Here is a tiny trained network, its code and every weight. The questions are about switching its units off for an input and a class, where a switched-off unit gives its printed mean instead of its output.

import numpy as np


def w(rows, s, z=0):
    codes = np.array(rows[::2]) - 128.0
    scale = np.full(codes.shape[1], s)
    scale[-1] = z or s
    return codes * scale


def norm(h):
    return h / np.sqrt((h * h).mean(-1, keepdims=True) + 1e-5)


def f(y):
    return y / 2 * (1 + np.tanh(0.7978845608 * (y + 0.044715 * y**3)))


def log_softmax(a):
    a = a - a.max(-1, keepdims=True)
    return a - np.log(np.exp(a).sum(-1, keepdims=True))


def net(x, mask):
    res = np.array(x, float).reshape(1, 4) / 4 @ E
    u = 0
    for l in range(2):
        y = f(norm(res) @ A[l][:, :-1].T + A[l][:, -1])
        res = res + np.where(mask[u : u + 8], y, B[l][:, -1]) @ B[l][:, :-1]
        u += 8
    return log_softmax(norm(res)[-1] @ U[:, :-1].T + U[:, -1])


A, B = {}, {}
E = w([
[149,174,119,100,104,33,62,66,102,67,146,117],'x0',
[180,100,134,178,161,58,248,152,114,36,107,130],'x1',
[120,132,126,144,145,133,47,165,109,82,19,171],'x2',
[126,129,128,127,127,127,128,127,127,129,127,128],'x3',
],0.0017)
A[0] = w([
[110,111,140,153,138,141,120,116,138,110,132,132,56],'0.n0',
[148,177,124,86,99,40,82,51,46,78,159,108,45],'0.n1',
[124,125,143,127,125,221,190,240,132,172,119,127,47],'0.n2',
[133,137,164,134,165,132,58,179,154,92,36,193,59],'0.n3',
[98,145,135,128,133,170,196,185,173,173,114,151,32],'0.n4',
[106,130,159,82,128,102,218,76,191,170,253,88,35],'0.n5',
[120,123,133,95,130,118,214,69,195,162,253,67,39],'0.n6',
[118,70,102,137,106,194,170,178,148,151,121,168,1],'0.n7',
],0.0021,0.0015)
B[0] = w([
[156,129,127,124,122,104,110,114,133,147,116,150,74],'0.n0',
[122,10,127,209,203,150,65,62,203,108,145,132,238],'0.n1',
[109,51,120,155,229,131,84,22,170,126,108,138,208],'0.n2',
[147,103,79,141,79,126,86,177,42,143,105,108,207],'0.n3',
[119,66,164,199,159,106,89,72,120,105,160,123,132],'0.n4',
[230,107,77,181,67,163,66,182,10,136,127,141,248],'0.n5',
[213,120,94,194,64,131,64,183,6,176,85,128,255],'0.n6',
[123,81,114,170,167,70,81,83,168,110,133,117,116],'0.n7',
],0.0025,0.00088)
A[1] = w([
[149,134,108,112,128,140,113,146,117,143,110,101,111],'1.n0',
[84,132,120,128,154,136,62,219,96,80,5,173,63],'1.n1',
[81,159,134,55,97,176,55,108,143,211,158,131,155],'1.n2',
[137,188,115,101,105,31,77,95,97,106,104,132,71],'1.n3',
[156,109,129,163,156,73,216,155,105,64,128,132,99],'1.n4',
[114,96,142,166,156,218,178,198,158,179,109,148,127],'1.n5',
[182,122,163,153,148,41,218,153,116,93,103,134,139],'1.n6',
[175,170,112,111,92,58,64,46,135,58,177,115,5],'1.n7',
],0.0028,0.0012)
B[1] = w([
[135,134,134,140,144,114,152,128,110,106,127,144,135],'1.n0',
[206,119,110,157,72,138,180,108,74,202,253,83,253],'1.n1',
[118,175,133,94,131,85,211,179,144,45,69,146,254],'1.n2',
[138,71,145,161,152,156,180,131,143,159,149,126,165],'1.n3',
[86,179,130,58,97,140,113,129,152,124,102,141,239],'1.n4',
[133,114,148,140,149,56,76,64,144,86,155,120,210],'1.n5',
[86,170,124,92,118,163,75,150,141,162,115,134,248],'1.n6',
[93,63,154,178,198,162,138,111,156,170,113,132,184],'1.n7',
],0.004,0.0019)
U = w([
[224,118,92,172,52,145,133,167,12,179,183,105,216],'0',
[52,237,133,25,109,126,154,189,187,81,59,151,170],'1',
[93,3,154,204,234,124,94,54,207,128,130,129,2],'2',
],0.0058,0.00057)

Each question gives the input, the list of numbers given to net, and the class t.
The units are the neurons (one row each of A and B). Each row of codes is followed by its name. A weight is (code - 128) times the scale printed after its matrix; where a second scale follows, it is the last column's (A, B and U).
mask holds one flag per neuron, layer by layer. A switched-off neuron (its flag False) gives its mean, the last column of its row in B, instead of its output. The means were averaged over made-up inputs and are rounded, as every weight is.
A unit's drop is (log p(t) with every unit on - log p(t) with that unit switched off) / (log p(t) with every unit on - log p(t) with every unit switched off).
The circuit of an input: a set's keep is (log p(t) with only the set's units on - log p(t) with every unit switched off) / (log p(t) with every unit on - log p(t) with every unit switched off). Starting from the 12 units with the biggest drops (on a tie, the unit counted first), units are removed one at a time, each time the one whose removal leaves the highest keep (on an exact tie, the one counted first), for as long as the keep stays at least 0.8.
units of the circuit, in order: the units of the circuit, biggest drop first
most important unit: the unit with the biggest drop
top k neurons: the k neurons with the biggest drops, biggest first
k most important neurons of layer l: the k neurons of layer l with the biggest drops, biggest first
drop of u: that unit's drop, to one decimal
input [7,-5,2,0], class 2: most important unit => 1.n7
input [7,-6,1,-6], class 2: top 3 neurons => 1.n7, 0.n1, 1.n4
input [5,5,0,0], class 1: 3 most important neurons of layer 1 => 1.n4, 1.n6, 1.n5
input [0,7,-6,-5], class 1: top 4 neurons => 1.n4, 1.n1, 1.n6, 0.n3
input [5,5,1,0], class 1: top 3 neurons => 1.n4, 1.n6, 0.n2
input [6,2,5,8], class 2: 2 most important neurons of layer 1 => 1.n7, 1.n3
input [6,5,7,7], class 0: top 2 neurons => 1.n1, 0.n2
input [5,-2,5,-6], class 0: top 3 neurons => 1.n1, 0.n3, 0.n2
input [-8,8,-7,0], class 1: top 3 neurons => 1.n1, 1.n4, 0.n1
input [-8,6,-4,-8], class 2: units of the circuit, in order => 1.n5, 1.n1
input [5,-1,-4,-3], class 2: 2 most important neurons of layer 0 => 0.n1, 0.n3
input [-4,-4,-2,3], class 1: top 4 neurons => 1.n2, 0.n1, 1.n7, 1.n1
input [-4,6,5,-6], class 1: 3 most important neurons of layer 1 => 1.n4, 1.n6, 1.n3
input [2,5,8,-8], class 0: most important unit => 1.n1
input [3,7,-6,-4], class 1: top 2 neurons => 1.n4, 1.n1
input [-2,6,-4,3], class 1: 2 most important neurons of layer 1 => 1.n1, 1.n4
input [-3,3,5,8], class 0: drop of 1.n1 => 2.2
input [-3,3,5,-8], class 0: drop of 1.n1 => 2.4
input [8,2,0,-7], class 2: drop of 0.n1 => 0.0
input [-4,-6,-2,-7], class 1: units of the circuit, in order => 1.n2
